Here is a tiny trained network, its code and every weight. The questions are about switching its units off for an input and a class, where a switched-off unit gives its printed mean instead of its output.

import numpy as np


def w(rows, s, z=0):
    codes = np.array(rows[::2]) - 128.0
    scale = np.full(codes.shape[1], s)
    scale[-1] = z or s
    return codes * scale


def norm(h):
    return h / np.sqrt((h * h).mean(-1, keepdims=True) + 1e-5)


def f(y):
    return np.maximum(y, 0)


def log_softmax(a):
    a = a - a.max(-1, keepdims=True)
    return a - np.log(np.exp(a).sum(-1, keepdims=True))


def net(x, mask):
    res = np.array(x, float).reshape(1, 7) / 4 @ E
    u = 0
    for l in range(2):
        y = f(norm(res) @ A[l][:, :-1].T + A[l][:, -1])
        res = res + np.where(mask[u : u + 3], y, B[l][:, -1]) @ B[l][:, :-1]
        u += 3
    return log_softmax(norm(res)[-1] @ U[:, :-1].T + U[:, -1])


A, B = {}, {}
E = w([
[122,137,128,113,144,110,124,129,114],'x0',
[125,139,131,105,117,108,164,124,114],'x1',
[123,121,127,137,117,141,140,129,117],'x2',
[41,254,152,156,91,216,136,98,95],'x3',
[46,104,30,253,149,49,161,166,160],'x4',
[30,110,15,42,117,138,115,203,116],'x5',
[134,159,121,92,126,77,147,112,128],'x6',
],0.0088)
A[0] = w([
[132,136,185,151,159,152,136,117,76,3],'L0N1',
[251,48,130,44,13,142,67,145,72,76],'L0N2',
[166,2,234,214,241,132,166,67,108,136],'L0N3',
],0.0058,0.0024)
B[0] = w([
[40,141,132,185,77,105,69,144,122,152],'L0N1',
[211,108,80,119,198,141,104,141,4,249],'L0N2',
[145,122,124,67,150,55,193,67,136,254],'L0N3',
],0.011,0.0058)
A[1] = w([
[125,111,117,13,115,235,89,106,100,194],'L1N1',
[191,192,140,226,202,99,170,132,102,2],'L1N2',
[197,166,254,150,121,128,79,47,55,33],'L1N3',
],0.0077,0.00039)
B[1] = w([
[170,238,131,186,166,108,183,154,187,222],'L1N1',
[123,103,160,170,95,178,96,5,97,196],'L1N2',
[68,65,174,55,78,152,86,196,132,255],'L1N3',
],0.013,0.0082)
U = w([
[175,60,163,48,150,130,107,99,85,78],'0',
[204,156,42,81,197,128,136,175,103,124],'1',
[82,129,183,72,62,173,91,164,144,195],'2',
[145,252,126,120,135,153,149,157,149,6],'3',
[150,67,118,160,133,58,152,59,151,234],'4',
[92,51,43,99,138,71,135,188,188,217],'5',
[72,141,130,158,82,170,115,27,118,114],'6',
[42,178,63,160,116,116,130,157,141,111],'7',
],0.014,0.0014)

Each question gives the input, the list of numbers given to net, and the class t.
The units are the neurons (one row each of A and B). Each row of codes is followed by its name. A weight is (code - 128) times the scale printed after its matrix; where a second scale follows, it is the last column's (A, B and U).
mask holds one flag per neuron, layer by layer. A switched-off neuron (its flag False) gives its mean, the last column of its row in B, instead of its output. The means were averaged over made-up inputs and are rounded, as every weight is.
A unit's drop is (log p(t) with every unit on - log p(t) with that unit switched off) / (log p(t) with every unit on - log p(t) with every unit switched off).
The circuit of an input: a set's keep is (log p(t) with only the set's units on - log p(t) with every unit switched off) / (log p(t) with every unit on - log p(t) with every unit switched off). Starting from all 6 units, units are removed one at a time, each time the one whose removal leaves the highest keep (on an exact tie, the one counted first), for as long as the keep stays at least 0.8.
units of the circuit, in order: the units of the circuit, biggest drop first
most important unit: the unit with the biggest drop
k most important neurons: the k neurons with the biggest drops, biggest first
k most important neurons of layer l: the k neurons of layer l with the biggest drops, biggest first
drop when u is switched off: that unit's drop, to one decimal
input [-4,-3,-8,5,3,-1,7], class 6: 2 most important neurons of layer 1 -> L1N1, L1N2
input [-8,1,-4,-3,-8,6,-4], class 1: most important unit -> L0N2
input [7,-6,1,7,-1,2,-3], class 3: 2 most important neurons -> L1N1, L1N3
input [-3,5,-4,-2,-2,1,5], class 1: 2 most important neurons -> L1N1, L0N3
input [3,8,5,6,6,-1,5], class 6: 2 most important neurons of layer 1 -> L1N2, L1N1
input [0,-7,-6,-8,-3,1,4], class 1: units of the circuit, in order -> L1N3, L1N2
input [3,3,-2,-7,3,0,-4], class 4: 2 most important neurons -> L1N3, L0N3
input [-1,4,-7,1,0,-1,-3], class 2: 3 most important neurons -> L0N2, L0N1, L1N2
input [5,2,-5,-5,8,0,8], class 4: 3 most important neurons -> L1N3, L1N2, L0N1
input [-5,4,-6,1,-1,-7,5], class 2: 3 most important neurons -> L1N3, L0N2, L0N1
input [-1,6,-3,3,-5,4,7], class 3: 2 most important neurons -> L1N1, L0N3
input [2,6,4,4,-6,-8,-7], class 2: 2 most important neurons -> L1N3, L0N1
input [3,2,2,1,-8,3,-2], class 3: 2 most important neurons -> L1N1, L0N3
input [8,-3,-4,-8,0,4,8], class 1: units of the circuit, in order -> L1N3
input [0,-5,4,7,-1,3,6], class 3: 2 most important neurons of layer 1 -> L1N3, L1N1
input [8,-3,-7,2,0,-8,1], class 2: 3 most important neurons -> L1N3, L0N2, L0N1
input [-4,4,4,-4,-6,4,0], class 1: 2 most important neurons -> L0N2, L1N1
input [3,-6,3,4,7,-3,-5], class 6: 2 most important neurons -> L1N2, L1N1
input [-6,-8,-1,5,-7,3,-8], class 3: drop when L1N1 is switched off -> 1.1
input [-5,-6,-7,4,0,2,-1], class 3: drop when L1N3 is switched off -> 0.2
input [-1,3,-2,8,-3,-3,3], class 2: drop when L1N3 is switched off -> 0.5
input [2,-4,-2,7,-5,-8,7], class 2: most important neuron -> L1N3
input [2,5,-6,6,8,-6,7], class 6: drop when L1N2 is switched off -> 0.4
input [-6,-5,7,-7,-1,2,6], class 1: 2 most important neurons of layer 1 -> L1N3, L1N2
